The same points measured another way (B), then each row and its match in B
B:
0: [-45  -5  11  37 -95  -8  38  -5  22  10 -15 -40  10  16   8 -16 -20  18
 -37  21  53 -11  15 -19  44  -8  15]
1: [ 11   2 -26  66  -3  30  48   4   2   6 -25 -71  22   0 -40 -10  -3 -45
 -23 -14  48 -28 -22 -43  36 -23  27]
2: [ 20  -9  -2  37 -22   9  31  -2   1   4  19 -19  24   3  -4  -2 -17 -41
 -11 -15  10 -28  -8 -31  10 -14   5]
3: [ 46 -11  -3  42 -19  13  43  -3  -1  12  40 -50  41   8 -29 -17 -21 -12
 -20 -27  -4 -54 -12 -33   5 -36 -17]
4: [ 42  -3 -30  40  36  32  39   5  -8  -1 -10 -46  22   8 -34   3  12 -60
  -9 -28  12 -42 -24 -48  18 -18  28]
5: [ 82  -3 -62  39  66  33  23  12 -24   4  24 -53  42   7 -56   1  -6 -57
   3 -57 -26 -82 -27 -53  11 -43  -3]
6: [  6 -10  26  18 -58  -8  38 -11  13   4  20  -7  23   7  13  -2  -8 -33
 -16   0  16 -17   4 -20  13   9  -1]
7: [ 48  10  -3  29  10  35  37  -2  14  17 -24 -61  -4  -8 -38 -17  23 -11
 -16 -14   1 -41  -7 -44  -9   3  36]
8: [ 41  16  -9   7  19  30  11  -6  10   9 -30 -40 -19 -13 -29 -13  16  14
   6 -12 -11 -22   2 -34 -29  11  23]
9: [ 20 -10  17  56 -51   4  41  -3  12  20  35 -41  28  18 -19 -16 -22  -7
 -30 -17  22 -35   2 -30  18 -23  -5]
10: [ 17  -2  -3  57 -53   9  38  -1  14  11  24 -32  30  17 -11 -12 -22 -20
 -23 -14  19 -37   4 -33  12 -26   5]
11: [ -7   0 -38  63 -23  16  39   5   0   7 -30 -51  15   9 -26 -10  -9 -20
 -21   1  51 -25  -7 -34  33 -29  21]
12: [ 32  17 -16  20  21  29   9   1   7   5 -36 -54  -8 -13 -30 -14  24   8
  -5  -4   2 -21 -11 -38 -14  -1  33]
13: [  9   0 -34  36  14  24  18   4   2   4 -40 -51  -7  -5 -20  -5   1  -2
  -7   6  30  -7 -21 -31   8 -20  28]
14: [ 67 -14 -11  54   1  20  21   8 -11  24  29 -38  43   3 -47  -8 -12 -46
 -15 -52 -14 -62 -26 -47  10 -44 -11]
15: [-16  -2  -4  48 -42  13  14   3  14  23 -31 -46  -6   7  -9 -14 -19  25
 -24  11  47   4  -8 -21  21 -18  13]
16: [ 37  21  -1  36  -3  20  55  -8  13   5 -10 -74   9 -22 -40 -22  35 -11
 -16  -2  14 -29   3 -30  -1  10  35]
17: [ 43 -13  14  47 -40  12  27  -2   3  23  35 -40  37   8 -26 -15 -30 -24
 -22 -37  -2 -46 -11 -36  16 -27 -13]
18: [-17  -4  28  22 -76  -7  43  -9  23   5  -2 -27  11  13  12 -14 -19  -6
 -19   5  27 -17  13 -28  18  10  14]
19: [ 19  -5  -2  44 -31  15  39  -1   9   2  13 -29  25  14  -9  -3  -6 -45
 -18 -17  13 -33  -2 -35  14  -6  16]
20: [ -4  -3 -26  46 -25  26  31   7   7   7 -30 -52  14   9 -18 -11 -17 -19
 -25  -4  43 -32 -13 -43  31 -29  29]
21: [ 51  12 -30  40  30  41  30   4   7  21 -27 -74   1 -16 -44 -15  18 -15
 -13 -16   9 -43 -12 -42  -1  -7  38]
22: [ 90  -8 -97  51  99  52 -30  26 -38  12   3 -35  42   4 -60  12 -13 -76
  14 -74 -44 -82 -43 -62  12 -70  -8]
23: [ 51  -4 -30  56 -16  21  24   4  -9  19  31 -49  46  -7 -43 -11 -27 -42
 -15 -47  -4 -64 -15 -43  23 -39 -14]
24: [ 53  -6 -17  72 -22  23  31   9  -3  24  35 -57  44   9 -46 -24 -29 -18
 -27 -44   4 -74  -8 -48  15 -53  -5]
25: [ 12  -5  12  37 -50   7  27   6  14  16  12 -33  26  15  -4 -15 -26 -18
 -24 -13  16 -37  -2 -31  17 -21   8]
26: [-22  -5 -11  56 -56  11  37   2  13  16 -29 -51   4   3  -8 -15 -21   6
 -26  10  55 -13  -4 -32  32 -21  19]
27: [  4  -7   0  57 -20  30  47  -2   8  10 -26 -69  13   3 -35 -11   4 -33
 -29  -8  49 -15 -27 -47  37 -21  30]
28: [ 20  -2 -58  60  34  36   3  11 -11  11 -43 -54   8  -1 -33   2 -10 -43
  -5 -17  40 -19 -29 -44  27 -28  26]
29: [ 38  -2 -65  54 -35   0 -14  14 -11  22  20 -35  40   5 -21  -9 -41  -1
 -14 -27   5 -68  13 -23  21 -46 -19]
30: [ 10  -4 -14  32 -38  14  45   0   7   4  -3 -39  21  12  -6  -5 -13 -37
 -19  -6  27 -43   4 -37  28  -5  19]
31: [-16  -5   4  28 -55  -4  64  -8  20  -6  21 -64  27  13 -12 -17   8 -11
 -34   7  37 -33   8 -19  38  -4  18]
32: [ 46  -3 -49  -7  79  44  -6   8 -17  -1 -53 -25 -11 -12 -27  16  23 -53
  20 -22 -12 -18 -43 -42 -12 -11  33]
33: [ 22  22 -34  10   3  23   1   5  14   8 -28 -45 -11  -7 -23 -14  14  27
  -6   0  -1 -31  15 -18 -14   1  28]
34: [ 36  13 -20  29  12  32  16   2   9  12 -41 -48 -15  -8 -29 -13  19   8
  -8  -9   7 -29  -4 -42 -14  -3  35]
35: [  4  -5   2  54 -46  12  57  -6  12   5   8 -57  23  11 -26 -16   3 -28
 -32  -4  38 -33  -4 -41  36 -16  22]
36: [ 60  -5 -40  36   9  19  -1   7  -5  11  16 -48  31  12 -50  -3  -1 -23
 -13 -52 -23 -64 -16 -53  19 -33  -5]
37: [  7  -7  13  36 -33  21  51   0  15  13  -2 -65  20  13 -21 -15 -12 -27
 -28  -9  36 -33 -17 -46  37 -19  25]
38: [ 33  -8  -4  30 -22  23  42   1   3   4   0 -37  28   7 -14  -1 -12 -60
 -13 -18  10 -46 -16 -46  19  -9  18]
39: [ 22  -4   4  41 -36  14  38  -1   8   9  15 -30  28  13 -11  -6 -14 -34
 -21 -18  14 -37   2 -35  15 -12   6]
40: [  1  -3  13  45 -51  20  42   3  20  12 -15 -48   9  22 -16 -16  -6  -2
 -31  -4  35 -33   1 -46  20  -9  29]
41: [ 33 -11 -37  24   1  35  -2  10  -5   8 -12 -12  20  11  -6   3 -24 -45
  -5 -29   1 -42 -18 -43  11 -27  10]
42: [ -2  -2 -32  31 -17  17  26   6   0   2 -24 -41  14  11 -16  -2  -6 -27
 -15  -6  33 -28  -7 -35  32 -15  22]
43: [ 65  -3 -51  57  20  24   3  10 -14  16  29 -46  40  10 -59  -6  -6 -30
 -15 -61 -18 -69 -12 -48  20 -49 -13]
44: [ 16  -4 -40  51  17  30  23   8  -9  13 -28 -55  18  -4 -30  -1  -9 -44
 -11 -12  36 -23 -30 -36  33 -30  16]
45: [  3   3 -17  77 -42  25  63  -4  13  16 -24 -89  16   2 -38 -23 -10 -15
 -34  -2  62 -32  -9 -49  36 -19  31]
46: [  1   1 -42  41   8  28  25   7   1  -6 -37 -43  15   3 -23   3   1 -43
 -10 -11  32 -23 -20 -42  25 -22  33]
47: [  8  -5 -25  46 -19  16  27   3   8   0 -25 -31   8  18 -14  -4  -1 -26
 -15  -5  29 -26  -8 -43  20 -14  26]
48: [ 27  -8 -61  39  53  39  10  11 -21   6 -49 -37   6  -8 -26  13  -8 -73
   7 -19  30 -20 -43 -49  25 -28  26]
49: [ 27  22   0  13 -19  24   7  -8  18   9 -34 -38 -13 -16 -27 -15  20   8
  -7 -13   0 -17   4 -34 -21  14  29]

[-37 -26   0  20  17 -11  53  23   1 -12  -4   3 -18   0   3  11 -10   4
  -9   7  14 -28  17 -11  23  10 -27  -2  -9]	16
[-29 -50  11  30  21  -6  64  47  26   7 -21  -1 -24   6   6  14 -16   4
  -8   2  27  -8  12   1  28   8 -25   4   7]	45
[-11 -22   7  -7   3  -3  26  12   5   9 -12  16  -2   3   1   4   0  -6
   4  -4  10   0   8  -4   0  12  23   5  -9]	2
[-38  -8   0 -12  -8   9   5  29   0  -1  -7   7   4   4   3   7 -10  -6
   8  -8   6 -12  11  -2  -2  11  32   6 -15]	41
[ -7 -35  13  11   9  -7  58  32  11  22 -15  21 -11   3   2   1   6  -4
  -1  -7   4   6  -3  -3  -7  10   6   6  -4]	9
[  8 -28  11  -4   4   0  28  17   5   3  -7  11   1   1   0   1   6  -4
   3  -5   8   8   8  -2 -12  14  17   0  -3]	6
[-22 -31   7  -2   1   5  36  22   7  -3 -11  15  -3   5   2   5   0  -4
   3  -2  11  -9  10  -6  -3  10  19   6  -7]	19
[-37 -18  -3  18   1   1  43  17  -7 -15  15 -24  -9  -3   2  12 -13   3
  -2   2   5 -24  10  -7   6  10 -23   5 -10]	49
[-34 -32  11  13  13   3  46  47  10   3 -15   8 -13   4   2  10  -9   0
  -4   1  23  11  13  -4  11  11   2   2  -3]	37
[-17  13   1   2   8 -20  27  45  10  22   8  29 -11  11   6   3  -9  -4
  -2 -11   3 -22  -1  -3   8  10  36   8 -24]	36
[-43   0   2   7   9   5   1  15  10   0 -21  -6  -5   5   5  16 -30   1
   0   3  17 -18  18   7  28  10   4   5   0]	28
[-29 -20   9   5   6   7  10  28   9   1  -8   1  -8   5   2   7 -11   0
  -2   1  20  -2  14  -1  12  12   7  -2   0]	42
[-47  -2  -3  -5   4   4  21  24   7  -2 -12  17  -5   6   4  10 -17  -3
   2   4  23 -24  24  -4  20  12  24   3 -16]	4
[-40 -18   4   6   2   7  10  17  10  -5 -10  -2  -5   6   3  10 -20   0
  -1   3  26  -8  20   2  21  12  11   0  -5]	46
[-19 -24  11  23  10   0  28  25  10   7 -13 -18 -11   1   3  11  -8   6
  -4   0  12  12   3   9   4   6 -24   2  13]	15
[-17 -38  10   5   2   1  37  34   0  11 -10  12  -8   3   2   7   0  -3
   1  -5  11   7   1  -4 -11   9  11   6  -6]	25
[-39 -42  11  17   2   7  53  46  12  -2  -5  -3 -13   6   2   7  -6   1
  -3  -1  21   1  10  -2  -4   7  -8   3   1]	40
[-30 -28   3  21  15   0  37  27  16   5 -22   6 -14   6   5  15 -22   0
  -4   3  26 -13  16   3  31   9  -4   4   1]	1
[ -5 -25   7   4   9 -21  56  34  11  35 -11  38  -3   7   4   0   0  -7
  -1 -10   1  -8  -4  -6   5   9  12   6 -20]	3
[-41 -34   9  11   3   3  28  39  13   3 -11  -3 -10   5   3  10 -13   1
  -2   1  26   1  12   2  14   9   0   0   3]	20
[-48 -21  -4  16   3   0  19  20  -6 -14  13 -11 -10  -3   1  10  -5   4
  -4   3   6 -20   9  -8   7   4 -26   3  -7]	33
[  1 -18   4   2   6 -13  49  39  10  26 -14  25  -9   7   4   3   0  -6
   2  -8  -6  -6  -2  -5  -1  11  21   8 -19]	17
[-68 -11  -2  15   8  -6  40  36  -1 -13  -3  -3 -11   0   4  14 -18   4
  -5   9   8 -36  22  -8  26   7 -18   5 -12]	21
[-38  -6   5  10   8  -2  14  14   7  -5  -9 -12  -4   5   3  12 -15   6
  -3   3  19  -8  12   5  20   8 -15   1  -2]	13
[  0 -19   8   2  11 -20  -4  37   9  33 -11  27 -11   8   4   0  -1  -6
  -2 -10  -4 -11  -6  -4  -4  10  25   5 -15]	29
[-14 -42   9   5   5  -4  47  25  13  10 -14  17 -10   3   2   2   5  -4
   0  -6  10   2   0  -4  -9  12  12   6 -11]	10
[-24 -36   9   1   5   5  28  39  11   0  -8  11  -6   4   2   5  -2  -3
   0   0  19  -5  13  -4   4  11  13   1  -1]	30
[-57  51 -14 -22   3 -13 -16  25  -4  22 -10  39   6  12   9   5 -23 -11
   6  -4   5 -50   7  -6  28  13  74   8 -39]	22
[-13 -59  20  16  10  -4  54  37  13   6  -4  25 -16   3   0   1   5   2
  -7  -4  19  15   8  -4   8  10  -7  -2   7]	31
[-26  -3   2  12  13   1   6  19   8   6 -24   2  -5   4   4  13 -22   0
  -1   3  20 -11  15   7  27   8   7   1  -5]	44
[-20  12  -1   4  10 -21  31  37   9  32  -3  34 -12  11   6   0  -6  -6
  -1 -10   0 -27  -1  -7  14  13  41   7 -26]	43
[-59 -11  -3  16   8  -3  53  39  -3 -16   4  -7  -9  -1   3  10 -14   3
  -4   7  14 -34  14  -8  15   6 -19   4 -10]	7
[-40  23  -5  -5   9   7 -18  12   4  -6 -21  -7   5   4   5  16 -31  -2
   5   6  28 -24  22   9  35  12  23   3  -7]	48
[ -2 -60  21  23   7   4  38  41  14   2  -5 -11 -13   3  -2   3   5   5
  -6  -4  19  29   1   7  -9  11 -11  -6  20]	0
[-18 -32   5   3   3   1  39  26   8   8 -10  16  -4   4   3   2   0  -5
   4  -4  10  -3   8  -4  -3  10  18   4  -8]	39
[-52  -7  -3   9   6  -4  27  18  -4 -13   5 -12  -8   3   1  11 -20   3
  -7   5  10 -23  16  -4  13   9 -20   0 -10]	12
[-31 -27   7  22   9   0  50  36  16  -2 -19  -1 -15   6   4  14 -21   3
  -4   0  24  -6  12   5  23  10 -11   4   8]	27
[-26 -44  14  13  11  -3  58  38  15   3 -11  13 -15   4   2   6  -3   0
  -6   0  23   0   5  -5   9  13   0   1  10]	35
[-39 -20   9   3   1   7  23  24   9  -3  -5  -2  -5   4   2   9  -7   0
   0   1  25  -6  14   3   2  13  10   0  -1]	47
[  2 -11   2   3  14 -22  37  38  12  31 -13  30 -10   8   5   0  -7  -6
  -1  -9   1 -21  -2  -6  15   9  35   6 -23]	23
[-24 -23   3  -5   1   3  29  34   6   0 -10  15  -2   5   3  11  -9  -7
   3   1  19 -17  15  -5   7  12  24   5 -12]	38
[ -8   9   2   3   5 -20  40  39   6  31 -13  30  -5  10   6   2  -9  -6
   3  -7   5 -27  -1  -8   9  11  37   9 -25]	14
[-15 -40  13  21  13   1  35  35  13   5 -16 -13 -14   3   3   9  -8   4
  -6  -2  22   9   4   7   9   9 -18   2  15]	26
[-29  19 -10 -11  13 -21  17  37  12  30  -7  48  -7  11   8   5 -16  -9
   1  -6  11 -41   9 -10  30   8  41  10 -35]	5
[-49  -5  -8  11   2   1  40  14  -7 -10  15 -18  -3  -4   1  13  -9  -1
  -1   4   0 -31  12  -8  13  10 -28   7 -15]	8
[-59  46 -16  -8  -4  10 -23   6  -8 -24  -4 -12  11   3   4  13 -29   1
   6  10  17 -37  26   3  30  11  11   3 -22]	32
[  1 -48  15   3   4   6  43  32   9   1  -1  -4  -9   3   1   3   5   0
  -2  -3  13  12   5  -1 -10  10  -1   0   0]	18
[-58  -5  -4  13   4   0  28  27  -3 -18   5 -19  -9   3   3  14 -12   3
  -3   5  14 -28  17  -4  10   9 -19   3 -10]	34
[-18 -26   4   8   9 -23  60  52  14  36 -15  34 -19   9   6   2  -5  -5
  -2  -8   6 -19  -7 -10   7   8  19   9 -20]	24
[-24 -31  11  17  12   2  25  26  14  12 -17  -2 -13   5   4  11 -13   3
  -4   0  28  -3  11   4  18  11  -5   1   8]	11
